Below is a small trained network, with its code and all its weights. Each question gives an input and a class and asks what happens when units are switched off, that is, made to give their printed mean instead of their output.

import numpy as np


def w(rows, s, z=0):
    codes = np.array(rows[::2]) - 128.0
    scale = np.full(codes.shape[1], s)
    scale[-1] = z or s
    return codes * scale


def norm(h):
    return h / np.sqrt((h * h).mean(-1, keepdims=True) + 1e-5)


def f(y):
    return y / 2 * (1 + np.tanh(0.7978845608 * (y + 0.044715 * y**3)))


def log_softmax(a):
    a = a - a.max(-1, keepdims=True)
    return a - np.log(np.exp(a).sum(-1, keepdims=True))


def net(x, mask):
    res = np.array(x, float).reshape(1, 8) / 4 @ E
    u = 0
    for l in range(4):
        y = f(norm(res) @ A[l][:, :-1].T + A[l][:, -1])
        res = res + np.where(mask[u : u + 7], y, B[l][:, -1]) @ B[l][:, :-1]
        u += 7
    return log_softmax(norm(res)[-1] @ U[:, :-1].T + U[:, -1])


A, B = {}, {}
E = w([
[20,105,174,225,170,116,229,165,193,140],'x0',
[63,114,106,51,174,8,107,120,175,12],'x1',
[124,128,126,123,128,129,126,132,125,128],'x2',
[112,132,134,149,66,82,219,55,41,99],'x3',
[128,129,128,128,132,127,127,127,126,127],'x4',
[199,193,225,121,185,123,152,173,111,63],'x5',
[98,184,131,66,77,127,160,182,147,157],'x6',
[146,183,114,194,62,118,83,113,187,79],'x7',
],0.0014)
A[0] = w([
[184,148,170,177,68,226,126,118,117,201,134],'L0N0',
[201,2,130,239,221,158,85,13,114,63,103],'L0N1',
[93,193,162,48,18,160,163,176,166,152,136],'L0N2',
[62,125,152,52,140,49,97,128,162,28,94],'L0N3',
[81,55,131,16,240,174,184,139,26,181,2],'L0N4',
[117,131,132,125,138,106,111,87,132,163,90],'L0N5',
[74,84,8,120,68,112,116,63,161,223,69],'L0N6',
],0.0027,0.00099)
B[0] = w([
[153,93,56,175,214,34,131,141,111,112,250],'L0N0',
[47,255,114,38,71,91,154,248,116,215,230],'L0N1',
[95,181,88,140,169,88,101,165,79,174,184],'L0N2',
[169,120,64,210,186,116,136,149,85,175,210],'L0N3',
[183,123,180,191,22,27,78,138,210,154,190],'L0N4',
[142,112,121,118,122,145,144,164,115,102,116],'L0N5',
[112,87,157,135,113,165,90,213,79,39,210],'L0N6',
],0.0032,0.0014)
A[1] = w([
[171,116,107,73,167,165,96,191,236,173,113],'L1N0',
[201,208,216,134,198,100,139,107,126,119,143],'L1N1',
[135,132,120,107,28,102,234,52,72,100,2],'L1N2',
[142,149,120,123,40,87,223,81,49,104,70],'L1N3',
[125,125,136,119,54,112,220,51,72,103,71],'L1N4',
[215,150,65,115,87,100,46,111,99,92,162],'L1N5',
[170,115,110,78,173,228,78,178,252,156,111],'L1N6',
],0.0026,0.00087)
B[1] = w([
[64,157,184,184,137,96,116,36,27,119,194],'L1N0',
[56,30,86,137,31,144,117,168,96,108,212],'L1N1',
[102,134,190,163,227,151,3,122,119,140,145],'L1N2',
[77,141,167,152,201,147,36,122,148,164,184],'L1N3',
[112,120,166,151,209,151,31,126,147,129,142],'L1N4',
[71,118,177,139,128,134,221,108,240,157,252],'L1N5',
[61,124,203,194,169,94,72,42,31,110,187],'L1N6',
],0.0027,0.0015)
A[2] = w([
[55,109,124,75,149,58,102,130,185,55,137],'L2N0',
[222,148,95,42,99,132,61,44,79,120,67],'L2N1',
[58,101,113,235,150,70,179,213,123,137,254],'L2N2',
[127,144,180,168,73,254,153,125,108,201,53],'L2N3',
[235,219,243,122,189,107,180,179,99,39,56],'L2N4',
[201,155,78,30,93,115,71,71,73,126,54],'L2N5',
[198,128,218,112,149,130,175,206,93,48,77],'L2N6',
],0.0026,0.00097)
B[2] = w([
[218,98,112,204,148,166,159,172,56,196,166],'L2N0',
[97,107,189,112,196,205,177,132,230,141,141],'L2N1',
[192,145,160,4,117,212,111,60,143,116,255],'L2N2',
[144,55,64,120,230,29,143,227,137,31,138],'L2N3',
[42,36,44,115,85,168,61,144,127,169,152],'L2N4',
[98,131,148,114,171,212,190,138,193,130,142],'L2N5',
[78,69,38,139,52,146,100,101,139,173,131],'L2N6',
],0.0026,0.0031)
A[3] = w([
[233,131,96,173,148,148,166,117,56,160,157],'L3N0',
[54,115,186,162,146,159,252,106,199,106,84],'L3N1',
[89,78,86,129,90,149,82,126,136,155,181],'L3N2',
[177,90,173,76,136,141,123,124,118,115,249],'L3N3',
[76,113,94,53,172,20,135,98,176,35,64],'L3N4',
[147,214,106,182,86,146,97,116,178,68,96],'L3N5',
[111,181,144,92,125,137,148,180,103,159,133],'L3N6',
],0.0033,0.0018)
B[3] = w([
[149,118,78,147,188,73,157,157,179,61,220],'L3N0',
[199,125,86,60,157,214,30,117,199,138,134],'L3N1',
[127,133,160,152,107,165,195,135,100,28,209],'L3N2',
[150,190,111,178,81,123,142,77,203,88,249],'L3N3',
[201,119,103,252,189,182,160,230,103,177,93],'L3N4',
[149,26,219,59,106,48,176,109,113,213,151],'L3N5',
[116,170,48,87,123,97,127,81,137,121,190],'L3N6',
],0.0028,0.0016)
U = w([
[201,107,42,212,228,92,177,181,115,103,138],'0',
[151,133,138,60,156,255,122,95,246,142,116],'1',
[59,143,198,184,200,133,52,81,51,125,113],'2',
[73,48,100,134,22,195,140,165,70,48,100],'3',
[139,163,131,106,104,85,135,87,123,95,254],'4',
[159,82,196,128,57,36,151,113,161,194,80],'5',
[75,215,72,55,116,100,144,160,87,172,72],'6',
],0.0066,0.0042)

Each question gives the input, the list of numbers given to net, and the class t.
The units are the neurons (one row each of A and B). Each row of codes is followed by its name. A weight is (code - 128) times the scale printed after its matrix; where a second scale follows, it is the last column's (A, B and U).
mask holds one flag per neuron, layer by layer. A switched-off neuron (its flag False) gives its mean, the last column of its row in B, instead of its output. The means were averaged over made-up inputs and are rounded, as every weight is.
A unit's drop is (log p(t) with every unit on - log p(t) with that unit switched off) / (log p(t) with every unit on - log p(t) with every unit switched off).
The circuit of an input: a set's keep is (log p(t) with only the set's units on - log p(t) with every unit switched off) / (log p(t) with every unit on - log p(t) with every unit switched off). Starting from the 12 units with the biggest drops (on a tie, the unit counted first), units are removed one at a time, each time the one whose removal leaves the highest keep (on an exact tie, the one counted first), for as long as the keep stays at least 0.8.
units of the circuit, in order: the units of the circuit, biggest drop first
most important unit: the unit with the biggest drop
top k neurons: the k neurons with the biggest drops, biggest first
k most important neurons of layer l: the k neurons of layer l with the biggest drops, biggest first
input [4,8,2,5,5,6,7,-7], class 0: most important unit => L3N4
input [-3,5,4,7,6,-1,-5,-2], class 2: units of the circuit, in order => (L0N0, L1N2, L1N3)
input [0,7,-1,-8,8,-6,-6,-5], class 2: units of the circuit, in order => (L1N6, L0N0, L1N0)
input [-6,-6,-5,-8,8,1,5,-6], class 2: units of the circuit, in order => (L1N6, L1N0)
input [-4,-8,2,5,0,3,-2,7], class 0: units of the circuit, in order => (L3N0, L0N0)
input [6,-5,4,3,5,-8,-8,7], class 3: top 2 neurons => (L1N5, L0N6)
input [3,-7,4,7,8,-5,1,-2], class 0: top 2 neurons => (L3N0, L1N6)
input [4,6,5,7,0,8,3,7], class 3: top 4 neurons => (L2N4, L0N0, L0N4, L2N6)
input [-2,7,-5,-2,-2,-7,0,-5], class 0: top 4 neurons => (L1N1, L0N3, L2N4, L3N4)
input [-7,0,-5,7,-8,3,3,-5], class 1: units of the circuit, in order => (L2N1, L2N5)
input [7,5,-5,-1,3,-3,1,-6], class 1: units of the circuit, in order => (L2N2, L3N1)
input [-5,-5,-5,-1,0,-8,-1,5], class 3: units of the circuit, in order => (L0N6, L3N2)
input [0,6,4,4,6,4,3,-3], class 0: top 3 neurons => (L0N3, L0N1, L0N6)
input [1,-6,8,-8,4,8,8,-7], class 2: units of the circuit, in order => (L1N6, L1N0)
input [5,-2,-5,0,-7,4,-1,4], class 1: 2 most important neurons of layer 0 => (L0N6, L0N4)
input [7,-6,4,2,3,2,-2,6], class 1: most important unit => L2N2
input [-8,3,0,8,-5,-7,-8,-2], class 1: top 4 neurons => (L2N1, L2N5, L1N6, L1N1)
input [3,2,-3,1,-7,6,-6,1], class 3: 2 most important neurons of layer 1 => (L1N5, L1N1)
input [-8,-4,1,-2,-1,-1,1,6], class 1: top 3 neurons => (L2N1, L0N4, L2N5)
input [1,-2,5,6,-7,5,1,-7], class 5: units of the circuit, in order => (L0N4)
input [1,-1,-1,6,-8,5,1,1], class 2: units of the circuit, in order => (L1N3, L1N2)
input [-5,-7,6,-8,-8,1,3,-5], class 2: top 3 neurons => (L1N6, L1N0, L0N3)
